(in the rows, 128 means zero)
Rows near named flat spaces through zero (a row that begins with a name and a colon came from that space):
j792j78: [128 114 141 131 152 129 133 134 120 109  96 127 107 136 107 122 149 123
 131 128 133 121 136 153 103 132  90 140 118 144 116]
j10j265: [140 143 170 121 145  87 149 102 121  80 192  88 153 148 133  84  89 125
 118 126 125 139 188 142 138 119 105 200 150 129  79]
j672j484: [161 134 181 130 118 105 178 118 182 181 127 170 132  61 141  53 107 139
 102 156 113 109   4 155 107  62 184  94 115 125 130]
j10j265: [104 159 171 107 110  89 135 121 149 100 151 106 112 142 182 143  63 135
 158 200 119 145 122  73 147 117 110 193 177 122 128]
j244j629: [143  80  88 139 171  97 157 121 170 101 102 101 168 107  82 105 137 129
 197  97 150 145  75 149  60  70 152 133 139 134 127]
j676j284: [124 133 143 141 118 128 127 122 143 117 125 127 117  91 128 119 132 107
 155 101 141 107 161 135 110 147 124 128  85 144 142]
j792j78: [156 145 112 166 107 143 148 119 140  86 139 119 130 110 104 136 173 117
 158 117 146 139 176 179  97 121 119 146 116 135 165]
[101  80 139 104  92 102 112 128 137 153  78  84 162 140  94 104 134 135
 172  91 137 119 103 161 113 133 158 144 193 160  99] : j244j629
j523j323: [ 81  81 128 167 110  74 107 127  99 133 126 123 114 165 144 113 129 144
 129 132 129 154 106 158  88 153 165 119 133 151  82]
[147 122 122 169 109 121 126 123 184 168 131  83 148 187 130 168 145 184
 121 144 163 164  97 161  66 110 101 137 122 147  86] : j523j323
[ 79 108  95  60 141 133 100 136 135 159 128 144 136 144 174 136  88 162
 110 140 130 142  85  99 145 114 157  84 134 108 102] : j792j78
j934j430: [108 121 137 129 127 117 160 101 181 111 137 177 124 152  75 106 142 122
 130 144  92  96 145 175 139  95 119 103 127 114 171]
j934j430: [123 120 129 104 132 136 132 123 162 143 121 138 125 124 121 101 127 118
 120 119 119 124 108 150 141 109 112 132 140 109 147]
j244j629: [133 157 139 168 118 143 151 117 106 106 173 155 144 125 157 169 106 158
 112 140 155 180 143 138 123 134  71 119  89 118 111]
[161 132 121 117 107 136 132 117 175 129 142 133 155 128 139 154 155 145
 103 154 141 148 149 161 148 151 111 144 103 158 148] : j10j265
[104  42 107  95 183 134  88 133 120 131 114 149  83 134 126 109 133 133
  63 118 148 134  85 185 120 128 125 130 132 128  82] : j792j78
j76j250: [ 88 110 149 145 158 134 157 158 134 110 136 143 186 140 158 166 120 128
 106 114  86 110 134  85 194 151  96 134 124 151 108]
[144  95  87 171 150 111 112 126 144 138 107 141 158  92 132 147  98 160
 165 140  95 164 108 131 115  83 133 148  96 129 162] : j244j629
[ 73 134 127 120 132 127 134 149 121 133 123 108  99 122 197 140  91 135
 155 131 116 154  96 103 105  86 130  52 112 152 138] : j792j78
j815j394: [ 96 157 110 145 153 151 162 100  83  98 140  93 131  75  89 129 173 140
 144 167 139 101  86 181 130 148 106 123 143 112 167]
[114 116  86  85 148 167 143 139 142 128 105  99 130  90 121 167 112 176
 139 208 155 196 150 143 128 156 159 148 119  64 146] : j10j265
j676j284: [121 115 111  79  99 120 132 156 138 137 137 159 157 199 103 142 114 170
 172 147  82 137  65 111 186 126 128 136 168  85  89]
[131 152 179 119 148 149 113 178 139 151  51 104 108 111 179 140 119  98
 137  98  93  93 155  92 184 130  88  81 146 162 156] : j523j323
[124 179 172 114  91  89 132 116 108 134 113 107 135 138 107 132 127 117
 129 135  93 106 120  85 157 126 149 139 138 137 114] : j792j78
[142  78 132 124 121 112  90 143 150 174  73 105 117 115 143 118 111 149
 129 130  58 121 116 124 151  86 198 128 155 130 155] : j244j629
[110 121 168 147 126  98 117 135 126 126 142 131 136 161 167  92  87 132
 135 107  90 155 120  55 135 143  69 140 159 162  99] : j10j265
[113 127 129 111  75 108 179 115 200 136 143 122 151 111 133  94 152 105
 201  30 154 105 169  86 114 184 102 151  44 102 128] : j676j284
j309j477: [134  89 109 125 171  90 134 129 102 156  75 148 157 113 138 180 150 109
 106 154 119 149 150 188 162 100 139 101  92 138  82]
j523j323: [115 145 101 118 123 124 125 129 116 107 161 138  91 107 111  99 143 117
 110 175 108 137 108 132 134 145 104 185 109 139 148]
[129 115 110 110 139 140 108 167 104 129 132 146 133 149 106 141 113 153
 101 166  90 126  84 135 154 107 141 103 172 105 101] : j676j284
[129 140 122 174 138 141 141 132 125 120 136 182 131 106 163 151 120 141
 129 171 114 155 155 118 136 115  97 101  76 109 154] : j244j629
[139 101 173 140  96  99 139 126  74 129 119 117 127 165 106 116 134  91
 172  30 129  75 101 125  82  89 112 107 145 159  68] : j10j265
[113 149 110 111 138 134 150  99 142 162 114 147 148 130  99  97 117 121
 132 129 110 111 157 150 133 111 118 124 143 115 155] : j934j430
[135 109 123 141 114 119 114 124 118 132 121 114 123 115 124 127 128 132
 134 156 109 117 143 107 120 134 142 116 137 142 133] : j244j629
[123  86 134 132 137 158 110 178 165  96 162 103 183  66 164 171  96 117
 166 152 153  13 161 115 147  80 122  65 142 147 140] : j76j250
[113 111 159 144 137 122 162 118 147  95 150 156 122 122 105 121 128 136
 147 156 105 101 158 147 111  99 144 107 131 127 141] : j934j430
[142 143 120  72 114 123 127 102 221 177  62 205 177 145  91  73 151 106
 113 124  83 109 104 238 204  82  89 152 125  73 192] : j934j430
j309j477: [115  98 173 125 131 126 155 185 111 157 125 118 151 177 124 145 134  72
 158 131 130 125 107 147 156 142 140 116 122 140 113]
j815j394: [162 114 164 103  98 119  98 147 165 147 109 157 127 171 159 116  99 118
 102  85 110 163 180  78 118 122 138 126 117 141  88]
[128 165 109 116 136 135 121  98 113 190 129 108 141 118 150  87  88 116
 133 138 154 121 133 140 135 114 131 135 143 134 141] : j934j430
j76j250: [136 131 114  92 100  94 151 138 101  86 143 109  58 180  98 116 155 143
 169 105 134 106 107 163  90 151 130 128 139 155 144]
j672j484: [141 122 124 140 114 127 115 102 119 146 122 138 103 139 135 120 116 124
  93 126 146 136 130 131 114 117 100 127 119 144 138]
[151 121 122 120 135 149 127 124 150 120 129 137 162 128 133 121 117 116
 130 104 125 111 137 114 119 109 113 115 141  97 141] : j523j323
[131 110 203 112 136 122  83  62  94  88  48 131 143  89 132 115 112  87
 111  91  97 112 124 104 149  76 150  88 163 130 134] : j523j323
[111 199 162 101 139 170 115 139 139 139 176 153  96 154 158 148 121 116
  61 108 156 134 133 137 169 166  76 144  90  96 147] : j244j629
[102 106 142 124 126  81 115 126 101 123  96 119 139 120 135 150 120 114
 123 113 163 125 155 131 155 184 110 139 151 129 123] : j309j477
[100 110 132 123 139 161 132 137  87 116 107 101 136 104 119 103 121 139
 131 105 145 154 134 139 138 130 153 123 141 101 114] : j10j265
[131  90 136 124 166 130 105 133 121 117 106 136  84 127  96 109 150 103
 105 101 129 125 131 185 110 145  89 148 111 131 126] : j792j78
[199 104 161  78  81 100  85 158 204 163 100 191 120 190 168 105  59  88
  86  83 107 173 198  66 116 127 156 125 117 137  76] : j815j394
[111 132 136 123 149 141 140 152 120 116 130 105 145 124 124 153 140 128
 155 120 122 120 149 113 135 157 157 140 145 119 116] : j672j484
[128  89 149 137 124 190 138 109 125 135 119 206 150 125 106 147 107 127
 164  91 102  99 132 143 166 123 153 133 157 136 161] : j309j477
[117 103 103 166  93 135 147 148 121  71 107 119  98 162 115 108 190 148
 105 131 117 127 160 143  83 162 120 173 116 139 150] : j76j250
[ 95 140 121 125 155 158 129 159 128  89 131  97 161 126 114 151 156 148
 181 109 124 105 143 122 153 182 166 151 167 114 124] : j672j484
[148 128 124 128 135 142 136 149 139 117 118 125 161 142 144 158 128 151
 136  96 158 124 140 123 126 131 129 107 153 119 111] : j523j323

Rows near named flat spaces through zero:
j454_j641: [115 107 140 132 117 147 140 137 110 121 118 111 152 138 136 124 101 131
 127 101 113 131 121 125 126 136 134 125 142  93 156]
j733_j275: [103 130 116 117 130 132 116 134 124 122 135 131 125 119 143 108 131 116
 134 123 138 139 146 105 113 147 110 124 133 127 127]
j678_j741: [132 132  90 142 139 146 149 156  96 163 163 125 140 124 131 116 154 149
 132 127 136 110 161 127 133 126 160 129 101  91 140]
j528_j990: [131 109 106 148 111 151 161 148 138 112 134 132 123 131 167  78 152 133
 155 121 164 145 110 109 127 133 113 160 112 112 165]
j949_j79: [100  90 170 139  97 153 171 148 173 194  89 170 190 173 145 146  91 159
 143 157 131 146 127 158  92 175  95 108 114 170 188]
j528_j990: [109 145 147 108 125 157 142 147 150 135 130 101  84 109 154 123 130 158
 147 161 104 150 128 113 120 161 139 131 116 133 116]
j118_j369: [211 144 100 164 134 119 103 176 145  76 160 137  81 185 154  75  88 114
 126  95  64 181 122 126  77 194  88 135 135  69 128]
j118_j369: [ 85  93 159 134 118 121 144 125  47 134  96  69 110 119 133 142 148 107
 133 124 172 102 114 182  42 156 180 121 114 167  83]
[124 157 135 105 144 118  95 110 117 156 105 114 120 111 109 158 113 133
 120 158  92 132 130 147 122 129 126 107 138 149  90] : j528_j990
[121 132 124 160 124 135 169 126 122 152 119 113 138 116 132 124 145  94
 143 121 131 120 121 153  75 149 155 123 165 134 147] : j118_j369
j603_j491: [118 160 161 122 146 118  97 117 141  97 122 105  93  93 145 129 159 131
  95  86 162  90 119 151 139 107 126 131 103 112 145]
[128 114 167 116 120 105 118 119 154 100  95 121 123 124 133 123 112 130
 139 140 136 159 123 122 117 122 114 133 125 155 143] : j678_j741
[193 118 137  80 158  29 143 142 118 107 182 114 107 133 104 125 147 157
 139 132 130 118 121 158  98 124 134 136 102 114 110] : j949_j79
[175 146  52 166 105 177 180 167  86 153  99 147 104 128 174  12 206 115
 195 135 196 159  61 134 135 111  61 178  93 115 153] : j528_j990
j197_j599: [192 118  98 111 142 151  89 148 177 149 131 188  88 172 115 103 161 132
  81 132 234 155 147 119  89 197 116 166  80 125 180]
j678_j741: [120 132 131 134 134 141 113 122 129 133 146 138 124 129 121 143 130 116
 117 123 126 112 118 135 135 134 132 132 129 135 110]
[172 117  89 163 122 144 130 150  95 125 143 108 112 127 149  86 103 103
 112 110  79 137 118 194  93 137 166 138 152 112  98] : j118_j369
[122 123 137 119 120 112 128 126 140 119 120 119 125 137 134 128 122 116
 132 121 128 135 125 133 125 124 127 122 133 134 140] : j678_j741
j197_j599: [170 140  74 168 133 152 141 157 112 151  86 136 128 146 125 138 152  63
  84  91  90  84 117 168 132 120 128 129 152  80 115]
[151 114 141 139 141  94  96 116 112 123 152 155 172 127  66 198 100  85
  77 105 119 105 133 147 121 107 125 115 150 129 111] : j528_j990
[161  90 117 171  93 148 143 128 123 161 137  93 148 112 150 133 180 108
 121 150 184 136 147 169 114 111 127 157 166 114 134] : j197_j599
[128 133 121 124 117 133 130 132 116 138 141 127 132 134 116 135 135 129
 131 129 127 122 123 126 126 132 139 115 131 118 118] : j678_j741
[113 180  98 111 168 128 178 117 119 118 114 153 150 124 167 143 109 128
 108 148 121 107 148 144 116 110 130 139  99 136  92] : j454_j641
j733_j275: [120 158 133  90 165 179  68 159 114  84 143 106 110 125 174 122 103 128
 144 144 114 138 100 169 156 156 117 126 108 110 156]
[153  69 154 137 110 110  69 115 152 163 124 137  87 106  65 111 158 128
 122 185 154 120 103 129 134 125 101 111 117 170 115] : j454_j641
[151 162 108 147 111 175 140 132 119  95  96 109 136 148 139 132  88 125
  89 128 174 127 134 140 118  95 144 188 136 106 153] : j197_j599
[146 143  87 156 137 138 125 177 142 153 145 119 176 157 142 100 105 123
 153 142  95 155 108 140 137 120 105 148 136  99 145] : j118_j369
[193 137 129 185  78 123 150 131 105 128 141 133 142 174  66 200 125 140
 111 103 116 109 133 179 131 115 186 125 195 154  98] : j733_j275
[116  88 143 141 124  92 112 102 119 150 158 135 133 134 139 149 149 110
 165 130 161 127 151 142 103 117 128 142 108 115  81] : j197_j599
[111 112 150 106 151  87 119 132 126 158 126 156 107 132 122 129 140 136
 151 130  98 127 131 137 156 160 115  88 132 133 140] : j197_j599
[126 172 101  84 149 131 186 121 139 141 122 132 140 148 182 141 136 112
 114 143 113 132 123 151 141 122 121 114 107 121 100] : j454_j641
j603_j491: [133  65  60 139  70 151 176 159  93 213 143 183 177 207  77 130  68 124
 215 218  82 210 155  91  97 176 162 102 177 146  92]
[103 126 122 117 145  66 104 100 136 116 142 149  93 131 132 114  58 104
 139 108 109 103  89  86 136  95 159 162 119 155 121] : j197_j599
j454_j641: [148 117 123 145 108 100  85 131 135 133 148 101 114 122 117 130 145 129
 145  99 131 159 124 123 154 131 140 132 160 111 155]
[ 85 127 117 110 137 127 122 135 133 128 134 128 136 108 160  94 135 126
 139 118 158 140 156  98 126 139  98 111 115 118 135] : j733_j275
[ 82 145 128 126 141 152 199 140  72  70 109 137 181 108 141 140  52 157
 114  69 106  97 157  98  82 126 143 166 132  94 128] : j454_j641
[125 121 136 120 127 123 134 133 147 104 106 117 141 122 134 121 121 125
 143 133 137 137 134 132 125 118 121 116 123 143 148] : j678_j741
[142 214  78 127 139  83 130 105 156 131 138 148 118 137 163 156 165  95
 120 133 120 155 137 153 159 106 137 132 134 131  82] : j454_j641
[178 154  64 192 133 146 156 157 201 133 146 144 140 120 141  98 113 105
 148 107  66 158 109 130 101 148 110 150 171 106 177] : j118_j369
[133 125  99 132 130 132 163 151 102 129 116 113 138 122 135  95 143 164
 146 140 137 117 167 136 132 127 157 123 109 109 165] : j678_j741
[125 119 160 117 125 110 104  98 160  96  98 126 115 123 125 128 102 113
 126 134 121 152 106 127 117 119 102 139 148 159 123] : j678_j741
[ 69 143 131  62 204 172  51 149 140  78 138 100  84  79 221  72 105 122
 169 150 129 171 105 119 158 163  63 116  60  90 181] : j733_j275
[109 159 124 105 138 136 161 112 123 133 112 137 135 127 140 134 115 124
 110 162 126 108 133 135 111 112 109 140  97 139  95] : j454_j641
[157 133 111  84 137 143 146 128 172 170 130 113 128 187 185 119 158 106
 128 162 134 142  79 186 165 147 116  78 109 119 129] : j454_j641
[ 88  68 156  77 149 198 223 137 105 141  76 120 185 145 144 115  56 155
 108 174 124  66  94 138  73 144  89 112  66 113 122] : j454_j641
[141 114 103 134  98 134 139 149 136 120 105 144 153 147 133 124 114 117
 139 145 110 148 129  99 125 129 157 123 121 165 107] : j603_j491
[105 152 147 114 127 138 146 125 115 112 100 127 137 119 114 129 127 167
 140 130 101 142 135 118 149 133 102  93 147 143 148] : j197_j599
[103 184 157 115 126 105 114 169 136 143 148 134 150 188 149 114 141 149
 159 127 148 137 123  91 131 128  58 139 114  94 157] : j118_j369
[113 112 136 131 148 149 123 102  92 150 173 112  87 123  96 109 114 157
 155 124 154 126 137 164 121 145  96 133 154  69 153] : j603_j491
[163 144 139 102 126 111 119 142 177  49 152 128  61 157  87 180 142 138
 120  98  46 185 142  48 172 152  54 108  82  85 150] : j118_j369
[154 113 117  82 132 150 135 118 161 174 151 127 104 180 163 108 172 113
 120 176 133 128  90 170 149 135  98  90  96 143 120] : j454_j641
